Below are the code and all the weights of a small trained network. Each question names an input and a target symbol and asks about switching units off, where a switched-off unit gives its printed mean instead of its output.

import numpy as np


def w(rows, s, z=0):
    codes = np.array(rows[::2]) - 128.0
    scale = np.full(codes.shape[1], s)
    scale[-1] = z or s
    return codes * scale


def norm(h):
    return h / np.sqrt((h * h).mean(-1, keepdims=True) + 1e-5)


def f(y):
    return y / 2 * (1 + np.tanh(0.7978845608 * (y + 0.044715 * y**3)))


def softmax(a):
    e = np.exp(a - a.max(-1, keepdims=True))
    return e / e.sum(-1, keepdims=True)


def log_softmax(a):
    a = a - a.max(-1, keepdims=True)
    return a - np.log(np.exp(a).sum(-1, keepdims=True))


def net(x, mask):
    ids = ['Ψαβγεζηθλμπστφω'.index(c) for c in x.split()]
    T = len(ids)
    res = E[ids] + P[:T]
    r = norm(res)
    for j in range(2):
        rows = slice(4 * j, 4 * j + 4)
        q, k, v = (r @ M[0][rows].T for M in (Q, K, V))
        z = softmax(np.where(np.tri(T) > 0, q @ k.T / 4**0.5, -1e9)) @ v
        o = O[0][rows]
        res = res + np.where(mask[j], z, o[:, -1]) @ o[:, :-1]
    y = f(norm(res) @ A[0][:, :-1].T + A[0][:, -1])
    res = res + np.where(mask[2:10], y, B[0][:, -1]) @ B[0][:, :-1]
    return log_softmax(norm(res)[-1] @ U[:, :-1].T + U[:, -1])


Q, K, V, O, A, B = {}, {}, {}, {}, {}, {}
E = w([
[199,111,159,103],'Ψ',
[174,150,182,110],'α',
[166,135,98,83],'β',
[124,183,127,228],'γ',
[135,209,87,93],'ε',
[169,122,94,111],'ζ',
[107,120,147,132],'η',
[152,8,179,73],'θ',
[47,148,113,108],'λ',
[63,175,161,77],'μ',
[71,5,69,205],'π',
[135,133,82,74],'σ',
[136,142,13,96],'τ',
[77,105,128,108],'φ',
[206,160,166,141],'ω',
],0.019)
P = w([
[126,112,34,106],'0',
[127,115,18,67],'1',
[110,145,106,148],'2',
[193,95,83,2],'3',
[110,177,201,208],'4',
[96,129,196,88],'5',
[151,158,21,124],'6',
[185,126,61,22],'7',
],0.0086)
Q[0] = w([
[103,121,68,164],'head 1',
[129,129,227,42],'head 1',
[137,121,168,55],'head 1',
[43,123,137,148],'head 1',
[181,168,99,246],'head 2',
[218,148,85,76],'head 2',
[96,186,103,139],'head 2',
[160,2,97,149],'head 2',
],0.0082)
K[0] = w([
[49,1,136,25],'head 1',
[147,135,171,172],'head 1',
[60,254,119,132],'head 1',
[134,35,183,223],'head 1',
[137,119,61,68],'head 2',
[81,123,240,213],'head 2',
[146,117,200,131],'head 2',
[128,169,105,140],'head 2',
],0.008)
V[0] = w([
[182,113,157,245],'head 1',
[99,184,153,118],'head 1',
[130,79,66,113],'head 1',
[199,132,117,171],'head 1',
[15,147,118,93],'head 2',
[203,203,90,182],'head 2',
[96,167,93,160],'head 2',
[175,87,140,127],'head 2',
],0.012)
O[0] = w([
[68,110,68,125,2],'head 1',
[248,176,38,109,130],'head 1',
[69,107,155,161,193],'head 1',
[149,131,59,151,90],'head 1',
[253,182,117,185,205],'head 2',
[130,132,18,150,115],'head 2',
[131,100,88,255,161],'head 2',
[142,110,152,100,92],'head 2',
],0.0077,0.0059)
A[0] = w([
[120,179,117,172,191],'neuron 1',
[198,3,165,176,116],'neuron 2',
[58,151,152,89,233],'neuron 3',
[152,131,119,152,89],'neuron 4',
[203,123,71,106,194],'neuron 5',
[127,148,106,145,80],'neuron 6',
[150,106,109,74,93],'neuron 7',
[79,19,155,71,251],'neuron 8',
],0.012,0.0027)
B[0] = w([
[201,167,69,163,193],'neuron 1',
[50,121,199,102,209],'neuron 2',
[190,106,2,96,190],'neuron 3',
[45,119,226,135,138],'neuron 4',
[105,202,115,217,254],'neuron 5',
[100,131,110,116,131],'neuron 6',
[124,60,204,210,157],'neuron 7',
[203,136,131,76,223],'neuron 8',
],0.0075,0.0051)
U = w([
[103,92,157,73,152],'Ψ',
[174,90,113,100,21],'α',
[197,95,129,133,141],'β',
[125,105,78,179,249],'γ',
[106,162,137,134,13],'ε',
[160,83,102,125,112],'ζ',
[119,138,196,145,93],'η',
[109,158,168,45,254],'θ',
[165,127,173,164,85],'λ',
[211,160,174,140,173],'μ',
[10,40,152,146,205],'π',
[114,124,176,196,131],'σ',
[80,167,166,129,77],'τ',
[99,151,224,133,30],'φ',
[92,107,95,100,65],'ω',
],0.011,0.0035)

Each question gives the input, a string of symbols that net reads in full, and the target symbol t.
The units are the heads (4 rows each of Q, K, V and O) and the neurons (one row each of A and B). Each row of codes is followed by its name. A weight is (code - 128) times the scale printed after its matrix; where a second scale follows, it is the last column's (O, A, B and U).
mask holds one flag per unit, heads first, then neurons. A switched-off unit (its flag False) gives its mean, the last column of its rows in O or B, instead of its output. The means were averaged over made-up inputs and are rounded, as every weight is.
A unit's drop is (log p(t) with every unit on - log p(t) with that unit switched off) / (log p(t) with every unit on - log p(t) with every unit switched off).
The circuit of an input: a set's keep is (log p(t) with only the set's units on - log p(t) with every unit switched off) / (log p(t) with every unit on - log p(t) with every unit switched off). Starting from all 10 units, units are removed one at a time, each time the one whose removal leaves the highest keep (on an exact tie, the one counted first), for as long as the keep stays at least 0.8.
units of the circuit, in order: the units of the circuit, biggest drop first
which heads matter: for each layer, one digit per head in row order, 1 if its drop is at least 0.15 and else 0, layers parted by /
drop of u: that unit's drop, to one decimal
input μ μ μ μ β Ψ α π, target π: units of the circuit, in order -> (neuron 2)
input α η τ θ ε, target θ: which heads matter -> 01
input ε σ γ μ, target γ: units of the circuit, in order -> (head 2; head 1)
input β γ φ θ λ, target θ: units of the circuit, in order -> (head 2; neuron 3; neuron 5)
input β ε γ γ ζ, target γ: which heads matter -> 01
input μ π β γ β β, target γ: which heads matter -> 11
input θ θ γ Ψ, target γ: units of the circuit, in order -> (head 1; head 2; neuron 5)
input γ γ ε η γ η, target γ: which heads matter -> 10
input λ θ μ σ, target μ: which heads matter -> 00
input ε γ γ γ γ σ, target γ: which heads matter -> 00
input μ μ η ζ μ μ μ, target μ: which heads matter -> 01
input π π μ σ, target μ: which heads matter -> 00
input θ γ π μ μ, target θ: units of the circuit, in order -> (head 2; neuron 3; head 1)
input Ψ θ λ, target θ: units of the circuit, in order -> (head 2)
input μ θ μ μ, target μ: which heads matter -> 10
input ε σ γ β, target γ: which heads matter -> 01
input μ γ γ γ λ, target γ: drop of head 2 -> 0.1
input β ζ φ θ η γ γ φ, target γ: drop of head 1 -> 0.2
input γ γ ζ, target γ: drop of head 2 -> 0.2
input μ μ β γ β Ψ γ η, target γ: units of the circuit, in order -> (head 2)
